Below is a small trained network, with its code and all its weights. Each question gives an input and a target symbol and asks what happens when units are switched off, that is, made to give their printed mean instead of their output.

import numpy as np


def w(rows, s, z=0):
    codes = np.array(rows[::2]) - 128.0
    scale = np.full(codes.shape[1], s)
    scale[-1] = z or s
    return codes * scale


def f(y):
    return np.maximum(y, 0)


def softmax(a):
    e = np.exp(a - a.max(-1, keepdims=True))
    return e / e.sum(-1, keepdims=True)


def log_softmax(a):
    a = a - a.max(-1, keepdims=True)
    return a - np.log(np.exp(a).sum(-1, keepdims=True))


def net(x, mask):
    ids = ['αβγδημσ'.index(c) for c in x.split()]
    T = len(ids)
    res = E[ids] + P[:T]
    u = 0
    for l in range(2):
        q, k, v = (res @ M[l].T for M in (Q, K, V))
        z = softmax(np.where(np.tri(T) > 0, q @ k.T / 2**0.5, -1e9)) @ v
        res = res + np.where(mask[u], z, O[l][:, -1]) @ O[l][:, :-1]
        u += 1
        y = f(res @ A[l][:, :-1].T + A[l][:, -1])
        res = res + np.where(mask[u : u + 12], y, B[l][:, -1]) @ B[l][:, :-1]
        u += 12
    return log_softmax(res[-1] @ U[:, :-1].T + U[:, -1])


Q, K, V, O, A, B = {}, {}, {}, {}, {}, {}
E = w([
[131,147,129,124,59,44,198,164,70,68,131,229],'α',
[36,127,149,70,42,167,81,22,62,169,171,193],'β',
[123,46,177,162,108,59,119,129,47,175,187,68],'γ',
[168,154,124,238,155,168,111,199,165,154,52,38],'δ',
[82,133,84,105,162,193,176,53,193,200,83,146],'η',
[76,129,34,27,38,164,106,84,244,173,158,111],'μ',
[92,64,128,63,203,135,76,67,93,246,223,96],'σ',
],0.012)
P = w([
[81,2,118,118,120,159,78,183,184,159,71,142],'0',
[110,141,136,73,117,91,108,100,159,135,165,133],'1',
[140,130,117,86,151,110,149,113,124,150,157,135],'2',
[157,70,141,79,96,104,168,100,161,105,167,82],'3',
[139,119,120,94,124,108,151,90,109,107,140,120],'4',
[112,143,113,103,79,82,150,124,133,146,119,152],'5',
[172,132,118,107,104,114,166,109,100,136,133,118],'6',
[114,114,121,131,77,104,178,86,91,99,118,78],'7',
[153,122,116,134,100,123,176,81,81,126,135,92],'8',
],0.0087)
Q[0] = w([
[79,148,206,76,125,141,3,150,157,160,233,116],'L0H0',
[71,102,57,74,71,105,134,62,103,157,202,143],'L0H0',
],0.0064)
K[0] = w([
[55,30,125,79,113,143,221,112,114,136,236,253],'L0H0',
[64,10,167,146,150,247,86,126,188,165,65,154],'L0H0',
],0.0048)
V[0] = w([
[184,133,101,155,185,111,131,201,153,11,135,21],'L0H0',
[173,179,189,254,203,198,186,149,152,62,30,122],'L0H0',
],0.004)
O[0] = w([
[168,53,74,236,129,69,60,187,205,242,139,118,4],'L0H0',
[254,77,144,158,212,163,202,85,211,140,152,246,2],'L0H0',
],0.0067,0.0057)
A[0] = w([
[131,89,80,133,133,156,159,199,160,109,139,135,226],'L0N0',
[153,153,186,151,73,122,189,128,104,75,134,172,167],'L0N1',
[144,125,130,83,128,80,160,192,121,81,90,164,175],'L0N2',
[158,159,155,144,89,122,160,116,108,152,83,181,207],'L0N3',
[93,155,122,129,122,144,92,179,207,133,84,95,193],'L0N4',
[166,92,135,172,146,120,149,129,140,112,167,96,105],'L0N5',
[56,254,141,138,85,159,91,154,170,115,126,77,246],'L0N6',
[108,96,190,162,157,50,94,162,93,166,145,59,179],'L0N7',
[122,106,156,115,101,150,64,183,145,166,139,70,159],'L0N8',
[133,147,68,112,98,170,202,46,210,192,85,143,152],'L0N9',
[183,94,153,177,138,165,89,195,178,149,113,120,102],'L0N10',
[143,132,89,142,123,174,157,113,194,142,39,69,254],'L0N11',
],0.007,0.0023)
B[0] = w([
[153,142,55,91,134,190,95,168,156,119,114,225,145],'L0N0',
[109,143,206,92,181,71,153,139,98,184,117,147,186],'L0N1',
[87,51,120,130,157,84,130,135,31,136,111,92,156],'L0N2',
[112,58,152,28,143,108,160,114,141,173,179,143,163],'L0N3',
[217,118,100,90,239,227,93,141,212,216,103,60,152],'L0N4',
[106,235,124,133,120,155,123,112,165,104,121,122,139],'L0N5',
[212,122,115,104,216,193,135,118,93,76,171,93,254],'L0N6',
[121,153,180,181,86,48,142,162,99,254,120,165,166],'L0N7',
[157,99,83,165,189,89,152,182,83,191,89,86,162],'L0N8',
[49,182,204,77,85,85,110,74,137,159,156,54,179],'L0N9',
[66,147,218,83,126,191,93,159,75,150,119,139,149],'L0N10',
[170,169,140,112,232,178,115,40,116,191,196,160,175],'L0N11',
],0.005,0.01)
Q[1] = w([
[104,201,253,45,196,62,204,114,31,187,176,73],'L1H0',
[159,29,84,225,172,62,182,222,177,107,110,219],'L1H0',
],0.0048)
K[1] = w([
[125,40,91,144,139,138,78,157,156,127,1,185],'L1H0',
[91,134,146,98,103,72,183,77,119,128,201,126],'L1H0',
],0.0058)
V[1] = w([
[170,3,66,212,116,53,92,148,123,234,99,112],'L1H0',
[95,77,249,177,84,42,155,135,39,93,101,187],'L1H0',
],0.0048)
O[1] = w([
[121,105,87,230,59,119,45,91,2,100,171,217,135],'L1H0',
[141,93,207,146,200,131,34,147,85,114,188,112,2],'L1H0',
],0.012,0.0039)
A[1] = w([
[118,103,156,119,237,154,110,205,163,109,82,60,46],'L1N0',
[62,176,176,135,130,112,188,113,166,182,75,201,235],'L1N1',
[139,154,153,131,158,193,141,55,112,201,135,108,210],'L1N2',
[156,144,160,98,98,184,141,154,94,156,65,102,119],'L1N3',
[91,116,144,85,96,80,113,122,77,111,173,151,144],'L1N4',
[153,112,174,135,206,136,167,176,187,155,148,44,49],'L1N5',
[117,98,103,98,171,71,98,93,102,137,141,137,191],'L1N6',
[123,169,127,68,104,112,182,182,169,138,58,41,161],'L1N7',
[118,109,86,165,91,42,197,168,135,145,94,146,153],'L1N8',
[151,140,170,123,145,82,72,194,136,95,194,184,79],'L1N9',
[116,175,141,170,128,195,130,74,173,216,113,120,201],'L1N10',
[162,77,232,132,254,129,50,124,77,160,157,125,250],'L1N11',
],0.0054,0.0014)
B[1] = w([
[146,234,99,176,139,200,171,154,113,140,97,254,185],'L1N0',
[158,78,240,106,195,78,23,100,138,135,97,150,199],'L1N1',
[109,86,132,71,164,104,118,188,142,130,91,104,204],'L1N2',
[108,153,115,131,69,107,174,71,161,140,60,178,184],'L1N3',
[101,120,128,146,199,176,208,175,124,223,222,176,212],'L1N4',
[103,175,188,179,134,160,188,105,90,193,114,126,191],'L1N5',
[112,89,47,104,191,136,103,198,154,148,181,106,170],'L1N6',
[80,117,135,253,127,30,31,97,157,90,136,117,251],'L1N7',
[200,137,97,115,110,146,11,218,107,127,133,151,161],'L1N8',
[134,171,131,132,88,155,190,93,160,109,113,107,168],'L1N9',
[184,55,100,138,156,145,93,154,134,99,134,97,186],'L1N10',
[252,152,131,66,36,211,116,175,188,10,73,153,233],'L1N11',
],0.0052,0.014)
U = w([
[162,42,135,88,126,159,148,183,137,116,149,93,251],'α',
[88,164,163,157,113,186,213,112,123,160,135,156,62],'β',
[138,154,140,208,107,106,61,123,102,136,164,116,74],'γ',
[185,151,73,192,138,167,151,140,131,152,101,157,128],'δ',
[126,2,168,129,159,68,77,56,145,143,144,113,179],'η',
[134,156,61,176,101,100,89,132,165,49,129,103,78],'μ',
[63,72,46,134,231,110,122,155,64,181,176,78,117],'σ',
],0.0059,0.0012)

Each question gives the input, a string of symbols that net reads in full, and the target symbol t.
The units are the heads (2 rows each of Q, K, V and O) and the neurons (one row each of A and B). Each row of codes is followed by its name. A weight is (code - 128) times the scale printed after its matrix; where a second scale follows, it is the last column's (O, A, B and U).
mask holds one flag per unit, layer by layer, with each layer's heads first. A switched-off unit (its flag False) gives its mean, the last column of its rows in O or B, instead of its output. The means were averaged over made-up inputs and are rounded, as every weight is.
A unit's drop is (log p(t) with every unit on - log p(t) with that unit switched off) / (log p(t) with every unit on - log p(t) with every unit switched off).
The circuit of an input: a set's keep is (log p(t) with only the set's units on - log p(t) with every unit switched off) / (log p(t) with every unit on - log p(t) with every unit switched off). Starting from the 12 units with the biggest drops (on a tie, the unit counted first), units are removed one at a time, each time the one whose removal leaves the highest keep (on an exact tie, the one counted first), for as long as the keep stays at least 0.8.
circuit, biggest first: the units of the circuit, biggest drop first
k most important neurons: the k neurons with the biggest drops, biggest first
k most important neurons of layer l: the k neurons of layer l with the biggest drops, biggest first
input μ α β σ η σ, target μ: 2 most important neurons	L0N4, L1N7
input β δ γ γ, target γ: circuit, biggest first	L1H0, L0H0, L0N7
input β α μ α β α, target β: circuit, biggest first	L1H0, L0H0, L1N0, L1N5
input η α δ η β β μ σ α, target α: circuit, biggest first	L0H0, L0N9, L1H0, L0N11
input α μ β β μ, target α: most important neuron	L0N9
input β σ β α σ σ α μ, target β: circuit, biggest first	L1H0, L0H0, L1N5, L1N0
input γ α α β α β α η, target γ: circuit, biggest first	L1H0, L0H0, L0N8
input α α β β, target α: circuit, biggest first	L1H0, L1N11, L1N7
input δ γ α η, target η: circuit, biggest first	L1N0, L0H0, L0N9
input γ β β μ α, target γ: 2 most important neurons	L1N11, L0N7
input γ β α β σ, target γ: circuit, biggest first	L1H0, L0N7, L0H0
input β β β η, target β: 2 most important neurons of layer 1	L1N0, L1N5
input β β β β α, target β: circuit, biggest first	L0H0, L1H0, L1N0, L1N5
input γ α η δ η δ β δ α, target α: 2 most important neurons	L1N7, L1N11
input σ α γ β γ, target σ: 3 most important neurons	L1N4, L1N7, L1N11
input α β β β μ, target α: most important neuron of layer 0	L0N6
input η γ β β η α, target η: 3 most important neurons	L1N1, L1N7, L0N1
input δ β μ, target μ: circuit, biggest first	L1H0, L0N4, L1N4, L1N5
input η β μ, target η: 3 most important neurons of layer 1	L1N7, L1N1, L1N11
input α γ β β σ μ α σ, target α: 2 most important neurons of layer 1	L1N11, L1N7
input γ δ β α γ α μ, target μ: 3 most important neurons	L0N4, L1N4, L0N1
input α β β β σ γ γ, target α: most important neuron	L1N11
input η μ σ, target η: 2 most important neurons of layer 0	L0N6, L0N4
input σ β μ β β γ β, target σ: 3 most important neurons	L1N11, L0N7, L1N4
input σ δ α γ, target γ: 3 most important neurons	L0N4, L0N7, L1N8
input μ μ μ β α α α, target μ: 3 most important neurons	L1N7, L0N4, L1N8
input η μ α α μ, target η: 2 most important neurons	L1N7, L0N9
